In the rows, 128 means zero.
Each row is followed by its class number. Each block has new classes, again numbered from 0 up, in any order.
[ 82 137  73 116  49 132 114 128 101 141 124 140 184 154  91 118 118 102
  87 105 124 171 124  86 147 125 145 126 153 101 125 119]
1
[ 35 137 133 137  86 137 134 126  99 131 107 129 244 113 101 111  95 175
  75 125 136 135 126  92 151 125 125 117 140 114 111 118]
1
[123 136 163 116  91 124 124 124 128 149 122 123 179 131  62 120 114  65
 130 115 115 189 104  67 143 140 129 138 167 125 142 129]
0
[108 128 104 121  78 112 118 133 123 105 127 117 204 117 116 127 126 160
  93 126 136 150 134  92 155 121 118 114 168 106 151 123]
1
[101 126  34 122 101 129 127 111 127 141 149 125 204 113 111 129  63 179
  64 118 135 141 131 111 129 122 146 133 145 104 163 117]
1
[ 75 136 108 118  41 156 122 113 118 143 129 133 240 100  46 134  69  83
 106 126 147 193  90  89 151 133 144 135 179  97 151 135]
0
[ 88 142  99 138 146 121 140 118 106 122 120 122 221 117 134 112 115 194
  63 109 136 110 146 100 147 126 130 110 143 110 115 104]
1
[139 120  28 134 100 132 123 122 114 114 153 127 100 113 164 141  96 187
  93 164 129 113 132 147 111 119 118 127 116 104 146 133]
1
[116 121  86 116 141 115 123 129 105 151 121 134 158 108 108 116 117  95
 107  90 125 159 122 112 127 118 134 153 146 116 123 152]
0
[124 126 152 102 101 124 118 116 127 166 118 120 230 106  90 120 100  50
 132 121 139 201  77  81 139 138 138 140 171 107 152 143]
0
[ 47 142 117 138  93 140 166 126 102 154 109 135 165 116 138 109 115 154
  10 105 130 129 174  94 131 121 128 133 136 115 112 113]
1
[122 129 132 119 129 134 117  93 146 156 118 135 161 102  68 132  67  65
 121 126 132 197  66 100 138 131 139 142 140 106 136 139]
0

Next block: new classes, numbered from 0 again.
[129 127 128 111 129 155 148 124 121 135 147 142 133 125 130 139  99 131
 111 129 134 126 130  86 133 145 114 119 113 141 128 127]
3
[132 130 132 116 114 142 135 117 117 129 139 143 143 145 128 139 105 127
 126 115 130 129 137 104 129 139 127 143 126 142 126 126]
2
[143 124 132 114 114 120 107  98 103 116 114 149 174 151 148 164  56 129
 134 115 103 159 146 117 124 133 126 134 117 141 113 112]
0
[126 139 127 135 112 159 152 137 138 144 148 124 115 127 110 118 152 128
 118 129 147 109 121 109 133 134 126 134 130 129 125 139]
2
[115 163 113 129 128 142 140 132 118 131 157 144 158 148 138 116 102 125
 121 110 129 125 119  75 131 168 111 119 126 137 144 131]
3
[138 149 124 145  92 135 120 118 125 137 118 126 148 153 115 127 130 132
 143 114 125 135 137 134 128 136 141 157 145 126 123 131]
1
[141 120 136 109 101 132 121  91  97 114 126 160 170 166 138 164  57 138
 127 104 109 148 155 102 122 147 124 150  98 159 117 113]
3
[133 148 128 134 115 147 130 125 122 138 140 134 151 142 127 126 117 126
 123 118 128 131 129 109 138 142 131 140 139 132 119 128]
2
[130 137 129 125 118 132 128 114 120 125 136 141 153 148 130 139  98 132
 122 106 122 130 145 105 125 140 122 135 121 143 128 121]
0
[133 134 130 111 125 118 117 106 104 121 122 153 159 146 145 160  72 127
 129 113 106 149 143 105 133 135 126 137 108 147 128 114]
0
[109 144 120 117 148 132 150 133 115 131 155 149 151 138 149 116 120 132
 114 107 144 119 115  80 136 157 121 117  95 144 150 137]
3
[141 129 133 118  94 144 131  97 106 136 133 154 150 163 124 149  93 145
 131 100 124 137 149 113 126 145 139 168 100 156 116 125]
3
[134 134 129 134  96 145 137 109 121 135 133 138 134 152 120 136 120 137
 126 113 130 121 139 115 125 140 135 157 115 146 126 128]
2
[129 130 124 116 125 132 134 111 113 123 147 151 151 148 135 138  94 133
 126 106 126 127 136  92 126 151 119 130 101 155 135 125]
3
[135 134 126 140  95 142 135 114 132 136 127 130 119 156 115 126 144 136
 132 110 133 124 140 125 128 132 138 163 122 134 118 132]
2
[126 128 128 119 120 131 131 116 119 127 133 141 141 141 132 142 105 130
 118 117 125 130 135 105 132 142 127 135 110 137 129 124]
3
[129 142 124 135  89 133 134 102 111 131 125 146 144 177 126 142 122 138
 138  91 129 131 152 117 124 140 142 173 109 145 125 131]
2
[130 147 128 136  93 131 124 107 118 133 128 142 153 161 128 132 115 135
 133  97 123 131 141 106 121 150 139 162 120 138 129 135]
2
[116 128 126 115 135 135 137 123 120 125 145 143 139 136 133 136 108 130
 119 120 128 126 129 101 128 142 119 124 109 140 134 127]
3
[123 132 127 135 123  84 106 118 116 118 101 130 142 143 141 126 138 134
 150 114 116 142 132 163 117 108 150 140 124 125 134 126]
1
[151 113 140 103 134 150 116 111 107 120 124 145 153 133 134 165  62 125
 121 135 111 152 141 121 134 124 123 124 122 141 109 110]
0
[126 135 130 121 123 143 133 120 111 130 135 148 143 147 135 139 106 136
 126 116 131 135 135 101 138 146 130 146 106 142 121 127]
3
[133 145 127 139 101 148 132 120 119 135 135 129 149 154 122 128 113 131
 131 112 129 125 137 101 127 145 131 149 127 138 128 131]
2
[128 158 123 156  92 126 112 117 117 139 111 126 150 161 129 118 138 134
 156 104 125 140 136 147 130 131 152 171 147 120 119 138]
1
[127 134 125 117 124 134 130 107 104 125 147 155 165 155 144 149  73 129
 120 101 118 138 134  83 128 154 116 127 101 149 132 120]
0
[137 136 130 132  95 146 133 109 115 136 128 141 146 156 120 151 111 139
 132 105 126 133 142 109 123 139 133 165 119 149 118 131]
2
[140 120 132 136 101 104 112 103 113 122  99 133 140 148 132 141 125 130
 145 109 120 145 147 159 118 110 155 160 120 135 120 124]
1
[116 127 126  97 140 125 151 111  99 123 163 169 147 147 150 145  94 139
 107 101 129 125 131  66 123 155 120 123  62 170 147 127]
3
[124 130 127 119 126 108 130 122 116 123 130 148 138 140 143 131 124 140
 131 102 127 129 132 117 122 138 135 141  98 142 137 127]
2
[120 117 124 122 122 119 140 116 120 129 133 145 119 138 128 133 137 136
 122 110 143 127 136 120 121 129 135 140  93 142 137 133]
3
[138 134 127 135 103 145 134 119 129 138 130 129 135 142 118 134 117 129
 123 122 131 129 137 119 130 137 126 137 136 135 118 129]
2
[126 119 127 107 133 139 144 122 109 129 146 147 132 138 135 142 104 134
 117 118 125 128 133  94 131 142 122 123  97 143 129 128]
3
[119 133 122 116 127 139 147 119 110 129 153 158 146 152 144 138 109 138
 116 101 134 127 132  80 133 155 128 137  81 155 143 132]
2
[149 114 139 103 102 105 109  76  84 114 112 166 179 167 144 183  56 135
 123 101  97 161 163 113 115 137 127 153  91 165 117 103]
0
[129 143 125 126 110 130 127 111 109 131 135 146 158 153 134 135  96 135
 129 114 123 133 134 105 128 150 124 143 116 141 126 126]
2
[147 152 123 145 102 136 112 114 118 125 112 126 164 159 130 135 106 123
 142 111 116 142 140 133 126 136 137 153 147 130 123 125]
1
[139 136 129 138 127 138 127 112 122 134 119 137 142 152 117 135 122 131
 137 118 133 132 141 129 130 127 135 162 137 133 115 133]
2
[106 136 117 114 166 135 148 162 145 127 162 123 119 102 134  97 133 123
 102 143 138 107 102  90 132 150  96  72 137 124 155 136]
0
[130 123 129 119 124 137 137 118 119 126 139 143 145 136 133 144 101 133
 116 118 125 130 133  98 124 141 118 132 115 143 127 121]
0
[141 126 127 137  97 116 108 105 118 125  99 128 148 149 125 145 114 131
 141 127 118 145 145 152 121 120 148 159 140 131 113 118]
1
[113 130 126 104 165 154 147 147 122 133 166 139 135 119 141 127  96 130
 114 133 132 122 116  77 146 147 111  97 105 132 136 133]
3
[122 130 125 118 119 127 136 113 111 134 146 148 144 147 144 140  99 136
 117 103 135 127 134  97 129 149 131 131  89 149 138 128]
3
[132 141 127 144 110 117 115 124 129 130 105 121 127 137 125 123 146 129
 149 121 127 134 128 155 126 122 142 146 143 118 130 128]
1
[132 130 126 133 108 135 134 113 125 132 131 139 136 147 127 131 129 134
 128 110 131 124 135 117 119 137 133 149 120 141 125 138]
2
[109 154 117 147 132 135 136 150 143 137 135 115 108 125 125  91 188 125
 139 125 150 113 107 131 133 131 143 131 142 109 140 144]
1
[136 137 131 135 109 161 137 129 129 141 134 127 124 138 111 126 133 131
 128 124 136 124 132 123 134 133 128 148 135 129 116 128]
2
[126 136 124 134 110 129 132 118 120 133 127 135 138 146 130 125 130 144
 131 114 132 127 130 122 131 138 135 148 122 136 130 135]
2
